Below are the code and all the weights of a small trained network. Each question names an input and a class and asks about switching units off, where a switched-off unit gives its printed mean instead of its output.

import numpy as np


def w(rows, s, z=0):
    codes = np.array(rows[::2]) - 128.0
    scale = np.full(codes.shape[1], s)
    scale[-1] = z or s
    return codes * scale


def norm(h):
    return h / np.sqrt((h * h).mean(-1, keepdims=True) + 1e-5)


def f(y):
    return y / 2 * (1 + np.tanh(0.7978845608 * (y + 0.044715 * y**3)))


def log_softmax(a):
    a = a - a.max(-1, keepdims=True)
    return a - np.log(np.exp(a).sum(-1, keepdims=True))


def net(x, mask):
    res = np.array(x, float).reshape(1, 5) / 4 @ E
    u = 0
    for l in range(2):
        y = f(norm(res) @ A[l][:, :-1].T + A[l][:, -1])
        res = res + np.where(mask[u : u + 14], y, B[l][:, -1]) @ B[l][:, :-1]
        u += 14
    return log_softmax(norm(res)[-1] @ U[:, :-1].T + U[:, -1])


A, B = {}, {}
E = w([
[219,251,90,211,240],'x0',
[130,128,130,131,129],'x1',
[127,128,129,127,125],'x2',
[118,214,232,11,111],'x3',
[64,80,206,159,235],'x4',
],0.003)
A[0] = w([
[131,115,63,79,2,59],'0.n1',
[103,136,172,114,160,6],'0.n2',
[94,31,86,175,93,100],'0.n3',
[95,138,104,111,148,85],'0.n4',
[111,129,133,84,102,37],'0.n5',
[199,171,113,132,121,109],'0.n6',
[115,100,135,137,142,52],'0.n7',
[100,39,87,163,78,65],'0.n8',
[108,121,137,70,104,16],'0.n9',
[160,112,42,205,177,87],'0.n10',
[135,122,118,118,139,92],'0.n11',
[95,77,162,158,141,110],'0.n12',
[94,99,154,54,94,106],'0.n13',
[132,97,52,149,76,10],'0.n14',
],0.0073,0.0023)
B[0] = w([
[254,164,220,155,155,224],'0.n1',
[198,65,143,114,158,123],'0.n2',
[140,167,77,31,196,238],'0.n3',
[146,117,145,132,132,116],'0.n4',
[140,114,142,151,93,130],'0.n5',
[91,139,89,77,89,171],'0.n6',
[104,139,156,118,140,121],'0.n7',
[164,148,46,58,200,214],'0.n8',
[130,92,121,199,101,138],'0.n9',
[99,81,177,175,60,254],'0.n10',
[116,148,131,143,134,117],'0.n11',
[65,120,164,93,130,177],'0.n12',
[111,74,160,159,71,210],'0.n13',
[226,103,91,154,142,154],'0.n14',
],0.0052,0.0035)
A[1] = w([
[141,119,91,44,84,121],'1.n1',
[204,201,87,169,69,59],'1.n2',
[121,126,75,159,66,50],'1.n3',
[114,165,179,97,236,51],'1.n4',
[52,195,151,198,211,124],'1.n5',
[148,162,17,124,199,2],'1.n6',
[157,189,138,88,179,146],'1.n7',
[140,121,100,193,2,50],'1.n8',
[76,85,156,203,159,13],'1.n9',
[90,76,98,203,177,52],'1.n10',
[107,204,49,45,108,2],'1.n11',
[43,116,116,31,145,93],'1.n12',
[11,76,153,184,113,132],'1.n13',
[207,159,116,189,115,16],'1.n14',
],0.007,0.0029)
B[1] = w([
[164,234,110,204,160,186],'1.n1',
[2,119,129,124,139,234],'1.n2',
[139,116,107,96,100,116],'1.n3',
[167,43,40,97,30,200],'1.n4',
[219,134,106,115,108,238],'1.n5',
[120,98,244,128,52,189],'1.n6',
[131,109,95,89,190,215],'1.n7',
[142,54,55,109,28,190],'1.n8',
[119,224,172,171,132,163],'1.n9',
[143,216,103,153,97,182],'1.n10',
[62,218,199,107,131,159],'1.n11',
[46,94,37,207,185,220],'1.n12',
[111,177,166,167,206,253],'1.n13',
[47,68,117,112,137,165],'1.n14',
],0.0058,0.0025)
U = w([
[248,99,84,62,164,248],'0',
[173,110,211,106,20,74],'1',
[74,86,38,170,24,134],'2',
[65,232,122,70,130,165],'3',
[55,78,35,125,226,1],'4',
[40,75,235,161,171,18],'5',
[172,200,131,235,154,134],'6',
],0.017,0.0016)

Each question gives the input, the list of numbers given to net, and the class t.
The units are the neurons (one row each of A and B). Each row of codes is followed by its name. A weight is (code - 128) times the scale printed after its matrix; where a second scale follows, it is the last column's (A, B and U).
mask holds one flag per neuron, layer by layer. A switched-off neuron (its flag False) gives its mean, the last column of its row in B, instead of its output. The means were averaged over made-up inputs and are rounded, as every weight is.
A unit's drop is (log p(t) with every unit on - log p(t) with that unit switched off) / (log p(t) with every unit on - log p(t) with every unit switched off).
The circuit of an input: a set's keep is (log p(t) with only the set's units on - log p(t) with every unit switched off) / (log p(t) with every unit on - log p(t) with every unit switched off). Starting from the 12 units with the biggest drops (on a tie, the unit counted first), units are removed one at a time, each time the one whose removal leaves the highest keep (on an exact tie, the one counted first), for as long as the keep stays at least 0.8.
circuit, biggest first: the units of the circuit, biggest drop first
unit that matters most: the unit with the biggest drop
k most important neurons: the k neurons with the biggest drops, biggest first
k most important neurons of layer l: the k neurons of layer l with the biggest drops, biggest first
drop of u: that unit's drop, to one decimal
input [-7,4,-2,0,0], class 0: unit that matters most => 0.n1
input [8,-2,-8,2,0], class 3: circuit, biggest first => 0.n6, 0.n1, 1.n11
input [2,-6,-4,1,-3], class 3: 2 most important neurons => 0.n6, 0.n13
input [7,-5,-2,1,-4], class 3: circuit, biggest first => 0.n6, 1.n11
input [7,-3,-7,3,0], class 3: circuit, biggest first => 0.n6, 0.n1
input [0,3,5,-4,-3], class 0: 2 most important neurons => 0.n14, 0.n3
input [0,-5,4,-7,-1], class 0: 2 most important neurons => 0.n14, 0.n3
input [1,-2,1,-2,0], class 2: 3 most important neurons => 0.n10, 1.n8, 0.n14
input [8,5,-1,0,-6], class 2: 4 most important neurons => 0.n3, 0.n8, 0.n10, 1.n8
input [2,1,-5,-7,0], class 2: 2 most important neurons => 0.n10, 0.n14
input [2,-2,2,-8,3], class 6: 2 most important neurons => 0.n10, 1.n10
input [2,7,0,-8,4], class 6: 2 most important neurons => 0.n10, 1.n10
input [-6,0,2,-2,1], class 4: 2 most important neurons of layer 1 => 1.n12, 1.n5
input [0,-1,-6,1,0], class 1: circuit, biggest first => 0.n3
input [1,-5,-5,-3,2], class 6: 2 most important neurons of layer 0 => 0.n10, 0.n6
input [3,0,7,-1,-4], class 2: drop of 0.n3 => 0.1
input [4,1,8,-6,-6], class 2: drop of 0.n4 => 0.0
input [8,-7,5,0,-4], class 2: drop of 1.n13 => 0.1
